Here is a tiny trained network, its code and every weight. The questions are about switching its units off for an input and a class, where a switched-off unit gives its printed mean instead of its output.

import numpy as np


def w(rows, s, z=0):
    codes = np.array(rows[::2]) - 128.0
    scale = np.full(codes.shape[1], s)
    scale[-1] = z or s
    return codes * scale


def f(y):
    return y / 2 * (1 + np.tanh(0.7978845608 * (y + 0.044715 * y**3)))


def log_softmax(a):
    a = a - a.max(-1, keepdims=True)
    return a - np.log(np.exp(a).sum(-1, keepdims=True))


def net(x, mask):
    res = np.array(x, float).reshape(1, 5) / 4 @ E
    y = f(res @ A[0][:, :-1].T + A[0][:, -1])
    res = res + np.where(mask, y, B[0][:, -1]) @ B[0][:, :-1]
    return log_softmax(res[-1] @ U[:, :-1].T + U[:, -1])


A, B = {}, {}
E = w([
[92,128,135,98,140,141,8,103,173],'x0',
[64,225,131,102,192,76,140,194,107],'x1',
[188,176,69,235,164,85,93,148,213],'x2',
[131,144,32,69,180,115,168,47,153],'x3',
[98,106,66,147,104,116,116,160,134],'x4',
],0.011)
A[0] = w([
[101,148,98,109,139,125,141,87,154,83],'neuron 1',
[114,118,96,115,140,139,123,127,143,155],'neuron 2',
[96,147,127,133,138,148,77,107,136,113],'neuron 3',
[134,131,119,102,138,146,65,126,129,95],'neuron 4',
[130,145,130,164,163,135,123,142,161,51],'neuron 5',
[200,192,109,219,156,120,97,131,162,72],'neuron 6',
[107,147,135,134,139,121,154,151,129,50],'neuron 7',
[174,71,123,141,106,136,116,95,147,40],'neuron 8',
[107,132,130,115,131,128,59,102,140,85],'neuron 9',
[95,176,130,122,165,117,137,164,138,75],'neuron 10',
[93,106,140,114,115,140,148,119,97,107],'neuron 11',
[169,128,125,173,120,121,255,155,105,69],'neuron 12',
[130,123,116,120,114,130,157,144,104,91],'neuron 13',
[97,105,150,82,115,147,129,146,95,93],'neuron 14',
[128,133,163,153,115,130,117,137,107,141],'neuron 15',
[151,147,130,139,125,123,121,130,150,95],'neuron 16',
[162,148,92,98,149,123,133,102,122,194],'neuron 17',
[115,140,118,149,130,147,132,135,153,120],'neuron 18',
[77,100,146,62,93,124,146,126,114,108],'neuron 19',
[108,126,137,94,128,136,125,134,106,84],'neuron 20',
[136,127,118,144,114,126,179,135,126,21],'neuron 21',
[124,143,73,79,128,108,145,60,138,195],'neuron 22',
[136,104,136,140,99,133,110,88,137,51],'neuron 23',
[118,124,144,114,112,135,126,137,119,116],'neuron 24',
[142,111,177,172,96,130,99,204,94,176],'neuron 25',
[139,113,150,137,126,134,121,176,113,134],'neuron 26',
[123,108,155,162,157,140,122,165,130,78],'neuron 27',
[121,127,142,133,148,140,123,108,108,119],'neuron 28',
[137,167,130,115,130,106,124,173,113,5],'neuron 29',
[171,65,127,169,105,126,140,97,127,78],'neuron 30',
[100,169,128,105,163,122,116,152,145,103],'neuron 31',
[125,140,144,100,124,111,47,100,148,89],'neuron 32',
[111,124,193,148,94,127,80,174,135,162],'neuron 33',
[93,181,133,130,131,119,140,163,101,95],'neuron 34',
[116,104,143,84,138,138,113,134,115,112],'neuron 35',
[130,121,70,90,163,141,142,96,134,150],'neuron 36',
[112,119,155,147,113,113,115,135,111,93],'neuron 37',
[111,119,138,99,141,114,63,130,141,51],'neuron 38',
[116,129,106,121,167,122,129,94,104,39],'neuron 39',
],0.017,0.0028)
B[0] = w([
[135,151,125,141,140,148,139,97,159,181],'neuron 1',
[131,133,162,124,140,125,137,123,135,156],'neuron 2',
[126,97,123,165,127,150,122,171,129,173],'neuron 3',
[130,103,133,164,139,143,137,178,119,175],'neuron 4',
[129,114,114,111,123,88,129,122,117,169],'neuron 5',
[124,90,118,87,109,2,119,111,117,251],'neuron 6',
[123,123,133,123,120,160,119,135,104,158],'neuron 7',
[124,151,121,79,116,178,127,106,60,193],'neuron 8',
[141,106,148,163,125,140,133,200,127,188],'neuron 9',
[135,140,118,81,116,171,125,111,70,197],'neuron 10',
[113,119,127,115,129,73,120,135,110,195],'neuron 11',
[117,78,135,209,134,165,124,233,158,244],'neuron 12',
[135,106,118,137,117,116,117,146,148,158],'neuron 13',
[129,118,114,108,121,60,122,121,108,217],'neuron 14',
[125,146,93,146,118,153,125,104,164,166],'neuron 15',
[111,129,118,125,135,99,131,133,112,149],'neuron 16',
[121,159,139,139,120,141,128,103,174,189],'neuron 17',
[134,118,136,119,128,111,140,121,128,142],'neuron 18',
[141,102,118,103,120,45,118,128,111,238],'neuron 19',
[122,106,111,118,114,108,128,122,125,175],'neuron 20',
[141,107,165,149,136,137,121,155,137,159],'neuron 21',
[128,176,129,153,137,137,132,82,187,232],'neuron 22',
[133,136,122,94,127,156,125,133,79,170],'neuron 23',
[129,133,126,123,139,110,121,120,127,156],'neuron 24',
[123,167,130,148,147,139,139,73,197,229],'neuron 25',
[133,146,142,133,135,135,140,105,156,168],'neuron 26',
[126,151,130,123,140,132,134,114,145,157],'neuron 27',
[122,131,108,127,124,120,132,131,138,141],'neuron 28',
[126,135,120,109,123,161,116,124,91,166],'neuron 29',
[129,154,128,75,132,175,121,124,54,193],'neuron 30',
[131,135,125,103,114,178,124,115,82,186],'neuron 31',
[115,97,129,168,127,153,135,192,137,197],'neuron 32',
[125,170,133,150,147,150,142,79,185,219],'neuron 33',
[148,134,138,90,125,177,126,116,71,195],'neuron 34',
[123,118,117,120,120,91,125,126,127,183],'neuron 35',
[119,159,141,139,146,135,138,85,170,210],'neuron 36',
[140,145,139,124,132,133,136,112,149,156],'neuron 37',
[139,100,144,164,128,147,135,182,134,179],'neuron 38',
[134,136,131,137,133,137,125,111,143,162],'neuron 39',
],0.026,0.016)
U = w([
[91,171,140,121,145,115,151,75,207,202],'0',
[84,83,109,74,92,9,110,123,133,31],'1',
[99,73,155,160,121,141,128,211,145,254],'2',
[113,146,130,43,97,181,112,117,59,1],'3',
],0.013,0.0016)

Each question gives the input, the list of numbers given to net, and the class t.
The units are the neurons (one row each of A and B). Each row of codes is followed by its name. A weight is (code - 128) times the scale printed after its matrix; where a second scale follows, it is the last column's (A, B and U).
mask holds one flag per neuron, in row order. A switched-off neuron (its flag False) gives its mean, the last column of its row in B, instead of its output. The means were averaged over made-up inputs and are rounded, as every weight is.
A unit's drop is (log p(t) with every unit on - log p(t) with that unit switched off) / (log p(t) with every unit on - log p(t) with every unit switched off).
The circuit of an input: a set's keep is (log p(t) with only the set's units on - log p(t) with every unit switched off) / (log p(t) with every unit on - log p(t) with every unit switched off). Starting from the 12 units with the biggest drops (on a tie, the unit counted first), units are removed one at a time, each time the one whose removal leaves the highest keep (on an exact tie, the one counted first), for as long as the keep stays at least 0.8.
units of the circuit, in order: the units of the circuit, biggest drop first
top k neurons: the k neurons with the biggest drops, biggest first
drop of u: that unit's drop, to one decimal
input [-5,2,-3,-4,1], class 2: units of the circuit, in order : [neuron 12]
input [6,0,6,-4,-7], class 1: top 2 neurons : [neuron 6; neuron 12]
input [-5,-5,-5,0,-4], class 1: top 4 neurons : [neuron 19; neuron 11; neuron 14; neuron 32]
input [-4,-7,7,-3,5], class 1: top 4 neurons : [neuron 6; neuron 34; neuron 10; neuron 31]
input [-4,1,2,-4,5], class 0: top 4 neurons : [neuron 25; neuron 32; neuron 9; neuron 38]
input [2,7,-7,-8,-5], class 0: top 3 neurons : [neuron 33; neuron 25; neuron 6]
input [0,-1,-5,-6,3], class 0: top 3 neurons : [neuron 25; neuron 33; neuron 6]
input [7,-7,1,4,-3], class 2: top 3 neurons : [neuron 32; neuron 9; neuron 4]
input [-4,-4,8,7,-6], class 1: top 4 neurons : [neuron 6; neuron 25; neuron 33; neuron 5]
input [-7,0,7,-6,8], class 1: top 4 neurons : [neuron 6; neuron 22; neuron 5; neuron 32]
input [-2,7,4,6,0], class 3: top 2 neurons : [neuron 10; neuron 31]
input [5,-6,-2,-3,-3], class 3: top 3 neurons : [neuron 12; neuron 8; neuron 30]
input [4,5,-3,-3,-5], class 3: top 2 neurons : [neuron 12; neuron 6]
input [5,-8,0,6,0], class 3: units of the circuit, in order : [neuron 8]
input [8,-4,3,-7,-3], class 2: top 3 neurons : [neuron 32; neuron 9; neuron 38]
input [7,5,-2,6,5], class 2: drop of neuron 9 : 0.7
input [-4,7,-2,5,3], class 3: drop of neuron 10 : 0.1
input [-4,-4,8,1,1], class 1: drop of neuron 6 : 2.5
